Below are the code and all the weights of a small trained network. Each question names an input and a target symbol and asks about switching units off, where a switched-off unit gives its printed mean instead of its output.

import numpy as np


def w(rows, s, z=0):
    codes = np.array(rows[::2]) - 128.0
    scale = np.full(codes.shape[1], s)
    scale[-1] = z or s
    return codes * scale


def norm(h):
    return h / np.sqrt((h * h).mean(-1, keepdims=True) + 1e-5)


def softmax(a):
    e = np.exp(a - a.max(-1, keepdims=True))
    return e / e.sum(-1, keepdims=True)


def log_softmax(a):
    a = a - a.max(-1, keepdims=True)
    return a - np.log(np.exp(a).sum(-1, keepdims=True))


def net(x, mask):
    ids = ['ΞΣΩαδζηλμφ'.index(c) for c in x.split()]
    T = len(ids)
    res = E[ids] + P[:T]
    u = 0
    for l in range(2):
        r = norm(res)
        for j in range(3):
            rows = slice(4 * j, 4 * j + 4)
            q, k, v = (r @ M[l][rows].T for M in (Q, K, V))
            z = softmax(np.where(np.tri(T) > 0, q @ k.T / 4**0.5, -1e9)) @ v
            o = O[l][rows]
            res = res + np.where(mask[u + j], z, o[:, -1]) @ o[:, :-1]
        u += 3
    return log_softmax(norm(res)[-1] @ U[:, :-1].T + U[:, -1])


Q, K, V, O = {}, {}, {}, {}
E = w([
[158,129,126],'Ξ',
[120,101,119],'Σ',
[133,135,141],'Ω',
[125,4,167],'α',
[141,134,159],'δ',
[105,112,113],'ζ',
[131,133,124],'η',
[121,17,89],'λ',
[140,138,139],'μ',
[118,130,71],'φ',
],0.028)
P = w([
[82,117,90],'0',
[23,46,81],'1',
[2,27,112],'2',
[123,74,162],'3',
[141,135,186],'4',
[109,122,166],'5',
[126,121,178],'6',
[84,111,166],'7',
[79,105,166],'8',
],0.0075)
Q[0] = w([
[122,64,100],'L0H0',
[105,146,248],'L0H0',
[99,91,182],'L0H0',
[117,89,179],'L0H0',
[183,43,130],'L0H1',
[127,64,30],'L0H1',
[142,52,125],'L0H1',
[65,120,82],'L0H1',
[65,133,162],'L0H2',
[70,120,118],'L0H2',
[121,143,41],'L0H2',
[136,175,152],'L0H2',
],0.015)
K[0] = w([
[175,136,115],'L0H0',
[102,147,146],'L0H0',
[117,129,63],'L0H0',
[71,127,90],'L0H0',
[4,117,3],'L0H1',
[105,101,88],'L0H1',
[36,67,84],'L0H1',
[127,149,153],'L0H1',
[146,200,61],'L0H2',
[63,180,215],'L0H2',
[57,113,77],'L0H2',
[158,115,212],'L0H2',
],0.014)
V[0] = w([
[78,33,132],'L0H0',
[159,43,169],'L0H0',
[2,45,94],'L0H0',
[109,89,129],'L0H0',
[112,119,87],'L0H1',
[106,95,44],'L0H1',
[116,110,147],'L0H1',
[75,135,129],'L0H1',
[130,120,116],'L0H2',
[148,104,138],'L0H2',
[143,86,85],'L0H2',
[158,103,151],'L0H2',
],0.014)
O[0] = w([
[148,202,208,214],'L0H0',
[69,56,140,158],'L0H0',
[159,159,221,253],'L0H0',
[102,191,184,162],'L0H0',
[62,161,107,135],'L0H1',
[32,66,75,144],'L0H1',
[121,130,146,145],'L0H1',
[52,126,113,148],'L0H1',
[127,180,102,126],'L0H2',
[81,104,186,133],'L0H2',
[135,99,237,122],'L0H2',
[1,81,155,136],'L0H2',
],0.0059,0.016)
Q[1] = w([
[44,26,146],'L1H0',
[1,207,179],'L1H0',
[209,64,75],'L1H0',
[162,137,167],'L1H0',
[235,117,131],'L1H1',
[189,75,125],'L1H1',
[205,35,130],'L1H1',
[105,108,100],'L1H1',
[56,173,157],'L1H2',
[111,145,119],'L1H2',
[101,122,184],'L1H2',
[192,76,159],'L1H2',
],0.014)
K[1] = w([
[195,62,18],'L1H0',
[171,145,88],'L1H0',
[71,61,141],'L1H0',
[132,74,154],'L1H0',
[69,101,193],'L1H1',
[107,55,196],'L1H1',
[50,5,213],'L1H1',
[119,90,112],'L1H1',
[177,106,78],'L1H2',
[216,146,141],'L1H2',
[156,148,118],'L1H2',
[57,134,135],'L1H2',
],0.016)
V[1] = w([
[96,127,21],'L1H0',
[188,51,139],'L1H0',
[145,144,59],'L1H0',
[148,189,108],'L1H0',
[97,176,108],'L1H1',
[218,250,223],'L1H1',
[196,149,72],'L1H1',
[221,185,81],'L1H1',
[123,147,180],'L1H2',
[185,84,148],'L1H2',
[178,96,139],'L1H2',
[19,152,150],'L1H2',
],0.012)
O[1] = w([
[150,92,2,23],'L1H0',
[177,43,179,121],'L1H0',
[135,113,73,75],'L1H0',
[137,158,72,137],'L1H0',
[105,251,59,123],'L1H1',
[157,201,171,254],'L1H1',
[187,147,80,69],'L1H1',
[200,136,60,87],'L1H1',
[187,199,116,189],'L1H2',
[194,106,216,133],'L1H2',
[204,120,188,127],'L1H2',
[31,123,101,172],'L1H2',
],0.0076,0.0061)
U = w([
[117,3,155,175],'Ξ',
[79,102,155,142],'Σ',
[197,195,97,170],'Ω',
[121,107,147,54],'α',
[246,64,164,170],'δ',
[78,151,134,35],'ζ',
[104,185,101,18],'η',
[115,105,147,54],'λ',
[197,84,96,252],'μ',
[81,141,81,114],'φ',
],0.015,0.0046)

Each question gives the input, a string of symbols that net reads in full, and the target symbol t.
The units are the heads (4 rows each of Q, K, V and O). Each row of codes is followed by its name. A weight is (code - 128) times the scale printed after its matrix; where a second scale follows, it is the last column's (O and U).
mask holds one flag per head, layer by layer. A switched-off head (its flag False) gives its mean, the last column of its rows in O, instead of its output. The means were averaged over made-up inputs and are rounded, as every weight is.
A unit's drop is (log p(t) with every unit on - log p(t) with that unit switched off) / (log p(t) with every unit on - log p(t) with every unit switched off).
The circuit of an input: a set's keep is (log p(t) with only the set's units on - log p(t) with every unit switched off) / (log p(t) with every unit on - log p(t) with every unit switched off). Starting from all 6 units, units are removed one at a time, each time the one whose removal leaves the highest keep (on an exact tie, the one counted first), for as long as the keep stays at least 0.8.
units of the circuit, in order: the units of the circuit, biggest drop first
unit that matters most: the unit with the biggest drop
which heads matter: for each layer, one digit per head in row order, 1 if its drop is at least 0.15 and else 0, layers parted by /
input Ω Σ δ, target Ω: unit that matters most -> L0H2
input φ η λ Ξ μ φ η δ Σ, target φ: units of the circuit, in order -> [L0H0 L1H0]
input δ Ω ζ φ, target δ: which heads matter -> 111 / 001
input μ Ω Σ μ ζ ζ Ξ, target μ: units of the circuit, in order -> [L0H1 L0H0 L1H1 L1H0]
input φ ζ φ μ, target φ: which heads matter -> 010 / 100
input φ φ μ α ζ μ Σ λ Σ, target φ: units of the circuit, in order -> [L0H1 L0H0 L1H0 L0H2]
input μ δ Σ ζ, target μ: which heads matter -> 100 / 110
input η φ Σ φ φ λ δ φ, target φ: units of the circuit, in order -> [L0H0 L1H0]
input Ω δ α Ω, target Ω: units of the circuit, in order -> [L0H2 L1H1 L0H0]
input φ Ω ζ, target φ: units of the circuit, in order -> [L1H0 L0H0]
input Ξ ζ Σ δ, target Ξ: which heads matter -> 110 / 110
input Ξ Σ α η Σ λ δ Ξ, target Ξ: units of the circuit, in order -> [L0H0 L1H0 L0H1]
input Ω φ α η, target Ω: units of the circuit, in order -> [L1H1 L0H0 L0H2]
input Ξ Ω Ω ζ μ Ξ Ξ, target Ξ: units of the circuit, in order -> [L0H0 L0H1 L1H0 L1H1]
input Ω Ω φ Σ, target Ω: which heads matter -> 111 / 010
input δ ζ Ω μ, target δ: which heads matter -> 111 / 011
input Ω Ξ η μ φ Ξ, target Ω: units of the circuit, in order -> [L1H1 L0H2 L0H0 L0H1]
input μ Σ μ, target μ: which heads matter -> 110 / 100
input Ω λ μ, target Ω: which heads matter -> 101 / 010
input Ω φ δ δ, target Ω: which heads matter -> 101 / 010
